Here is a tiny trained network, its code and every weight. The questions are about switching its units off for an input and a target symbol, where a switched-off unit gives its printed mean instead of its output.

import numpy as np


def w(rows, s, z=0):
    codes = np.array(rows[::2]) - 128.0
    scale = np.full(codes.shape[1], s)
    scale[-1] = z or s
    return codes * scale


def softmax(a):
    e = np.exp(a - a.max(-1, keepdims=True))
    return e / e.sum(-1, keepdims=True)


def log_softmax(a):
    a = a - a.max(-1, keepdims=True)
    return a - np.log(np.exp(a).sum(-1, keepdims=True))


def net(x, mask):
    ids = ['ΔΘΨαβγζηλμπστω'.index(c) for c in x.split()]
    T = len(ids)
    res = E[ids] + P[:T]
    u = 0
    for l in range(3):
        r = res
        for j in range(2):
            rows = slice(3 * j, 3 * j + 3)
            q, k, v = (r @ M[l][rows].T for M in (Q, K, V))
            z = softmax(np.where(np.tri(T) > 0, q @ k.T / 3**0.5, -1e9)) @ v
            o = O[l][rows]
            res = res + np.where(mask[u + j], z, o[:, -1]) @ o[:, :-1]
        u += 2
    return log_softmax(res[-1] @ U[:, :-1].T + U[:, -1])


Q, K, V, O = {}, {}, {}, {}
E = w([
[109,136,115],'Δ',
[110,137,113],'Θ',
[109,139,117],'Ψ',
[109,139,116],'α',
[108,133,113],'β',
[108,137,113],'γ',
[110,139,113],'ζ',
[157,6,103],'η',
[108,133,115],'λ',
[108,139,117],'μ',
[95,127,90],'π',
[171,108,85],'σ',
[101,94,185],'τ',
[187,95,187],'ω',
],0.026)
P = w([
[99,185,163],'0',
[101,171,152],'1',
[93,157,145],'2',
[103,137,134],'3',
[110,114,129],'4',
[114,93,124],'5',
[117,73,121],'6',
[126,52,118],'7',
[128,29,117],'8',
[131,18,109],'9',
[137,3,107],'10',
],0.013)
Q[0] = w([
[128,50,101],'0.h1',
[254,123,111],'0.h1',
[105,174,134],'0.h1',
[136,160,113],'0.h2',
[66,115,157],'0.h2',
[139,106,112],'0.h2',
],0.018)
K[0] = w([
[124,113,2],'0.h1',
[198,62,136],'0.h1',
[241,165,151],'0.h1',
[199,215,97],'0.h2',
[99,74,218],'0.h2',
[96,136,109],'0.h2',
],0.0088)
V[0] = w([
[119,132,33],'0.h1',
[175,202,119],'0.h1',
[99,176,231],'0.h1',
[73,94,68],'0.h2',
[2,138,117],'0.h2',
[125,125,100],'0.h2',
],0.0045)
O[0] = w([
[190,50,253,217],'0.h1',
[58,146,164,82],'0.h1',
[19,141,146,66],'0.h1',
[208,4,104,205],'0.h2',
[219,41,124,254],'0.h2',
[140,99,131,142],'0.h2',
],0.0033,0.0026)
Q[1] = w([
[75,58,55],'1.h1',
[39,143,67],'1.h1',
[35,82,101],'1.h1',
[86,45,172],'1.h2',
[189,129,136],'1.h2',
[248,53,236],'1.h2',
],0.013)
K[1] = w([
[136,89,50],'1.h1',
[71,161,34],'1.h1',
[87,79,76],'1.h1',
[49,82,100],'1.h2',
[152,93,152],'1.h2',
[143,2,148],'1.h2',
],0.02)
V[1] = w([
[110,153,2],'1.h1',
[200,211,196],'1.h1',
[89,185,186],'1.h1',
[91,131,224],'1.h2',
[62,56,169],'1.h2',
[82,120,50],'1.h2',
],0.0095)
O[1] = w([
[135,217,194,185],'1.h1',
[1,11,67,2],'1.h1',
[91,72,48,55],'1.h1',
[86,88,209,113],'1.h2',
[175,96,223,171],'1.h2',
[158,198,170,170],'1.h2',
],0.0073,0.0075)
Q[2] = w([
[144,71,128],'2.h1',
[198,248,153],'2.h1',
[171,99,129],'2.h1',
[151,111,50],'2.h2',
[115,163,136],'2.h2',
[213,50,37],'2.h2',
],0.015)
K[2] = w([
[56,193,99],'2.h1',
[252,96,181],'2.h1',
[129,156,147],'2.h1',
[55,147,110],'2.h2',
[197,138,147],'2.h2',
[80,182,129],'2.h2',
],0.014)
V[2] = w([
[173,64,102],'2.h1',
[108,117,216],'2.h1',
[143,234,102],'2.h1',
[86,124,96],'2.h2',
[84,163,251],'2.h2',
[167,109,87],'2.h2',
],0.011)
O[2] = w([
[97,59,71,131],'2.h1',
[101,160,222,197],'2.h1',
[108,222,67,255],'2.h1',
[1,161,73,33],'2.h2',
[76,115,243,255],'2.h2',
[129,79,109,110],'2.h2',
],0.0077,0.0042)
U = w([
[123,143,135,138],'Δ',
[162,153,34,227],'Θ',
[130,141,130,131],'Ψ',
[94,149,130,156],'α',
[107,145,134,147],'β',
[116,150,132,106],'γ',
[118,145,132,104],'ζ',
[147,136,133,95],'η',
[120,147,129,87],'λ',
[135,255,157,65],'μ',
[122,144,131,99],'π',
[109,75,110,249],'σ',
[110,149,131,132],'τ',
[94,135,187,58],'ω',
],0.0096,0.011)

Each question gives the input, a string of symbols that net reads in full, and the target symbol t.
The units are the heads (3 rows each of Q, K, V and O). Each row of codes is followed by its name. A weight is (code - 128) times the scale printed after its matrix; where a second scale follows, it is the last column's (O and U).
mask holds one flag per head, layer by layer. A switched-off head (its flag False) gives its mean, the last column of its rows in O, instead of its output. The means were averaged over made-up inputs and are rounded, as every weight is.
A unit's drop is (log p(t) with every unit on - log p(t) with that unit switched off) / (log p(t) with every unit on - log p(t) with every unit switched off).
The circuit of an input: a set's keep is (log p(t) with only the set's units on - log p(t) with every unit switched off) / (log p(t) with every unit on - log p(t) with every unit switched off). Starting from all 6 units, units are removed one at a time, each time the one whose removal leaves the highest keep (on an exact tie, the one counted first), for as long as the keep stays at least 0.8.
circuit, biggest first: the units of the circuit, biggest drop first
most important unit: the unit with the biggest drop
heads that matter: for each layer, one digit per head in row order, 1 if its drop is at least 0.15 and else 0, layers parted by /
input τ μ π, target ω: most important unit -> 1.h2
input ω π σ α μ, target Θ: circuit, biggest first -> (1.h1, 2.h2)
input π β π π Ψ Δ, target μ: circuit, biggest first -> (2.h1, 1.h2)
input Δ π Ψ π λ π σ π σ Ψ α, target Θ: heads that matter -> 00 / 11 / 11
input π α Ψ σ α, target Θ: heads that matter -> 00 / 01 / 11
input π Ψ π π π π π Ψ, target μ: circuit, biggest first -> (1.h1, 2.h1)
input Δ α ω σ, target σ: heads that matter -> 00 / 11 / 00
input Ψ π σ ω π Ψ, target σ: heads that matter -> 00 / 11 / 10
input σ π Ψ β α Ψ ω Θ π Ψ, target μ: circuit, biggest first -> (1.h1, 1.h2)
input Ψ π σ Δ π ω Ψ Ψ π, target μ: heads that matter -> 10 / 11 / 00
input λ ω β τ π λ Ψ Ψ π ω μ, target σ: heads that matter -> 10 / 10 / 10
input α Ψ π σ π α Ψ ω α, target σ: circuit, biggest first -> (2.h1, 1.h1)
input Ψ Θ π π π Θ, target μ: circuit, biggest first -> (2.h1, 1.h1)
input σ μ ζ α Ψ Ψ π π λ, target μ: circuit, biggest first -> (1.h1, 2.h1)
input γ π α π β π τ, target ω: heads that matter -> 00 / 01 / 01
input σ ω ζ, target σ: heads that matter -> 00 / 11 / 10
input Ψ π Ψ π ζ μ, target μ: circuit, biggest first -> (2.h1)
input α τ Δ, target ω: heads that matter -> 10 / 01 / 11
input γ π β λ π β α, target μ: circuit, biggest first -> (2.h1, 1.h1)
input Ψ π π ω Ψ Ψ σ π β ω σ, target σ: heads that matter -> 10 / 11 / 00
input τ σ π π π ω σ π ω, target σ: heads that matter -> 00 / 10 / 00
input Ψ Θ Θ β Ψ ω μ α, target σ: heads that matter -> 00 / 10 / 10
input τ α π π π τ π, target ω: circuit, biggest first -> (1.h2, 2.h1, 2.h2)
input Ψ Ψ π π α σ γ ω β, target σ: circuit, biggest first -> (2.h1, 1.h1, 1.h2)
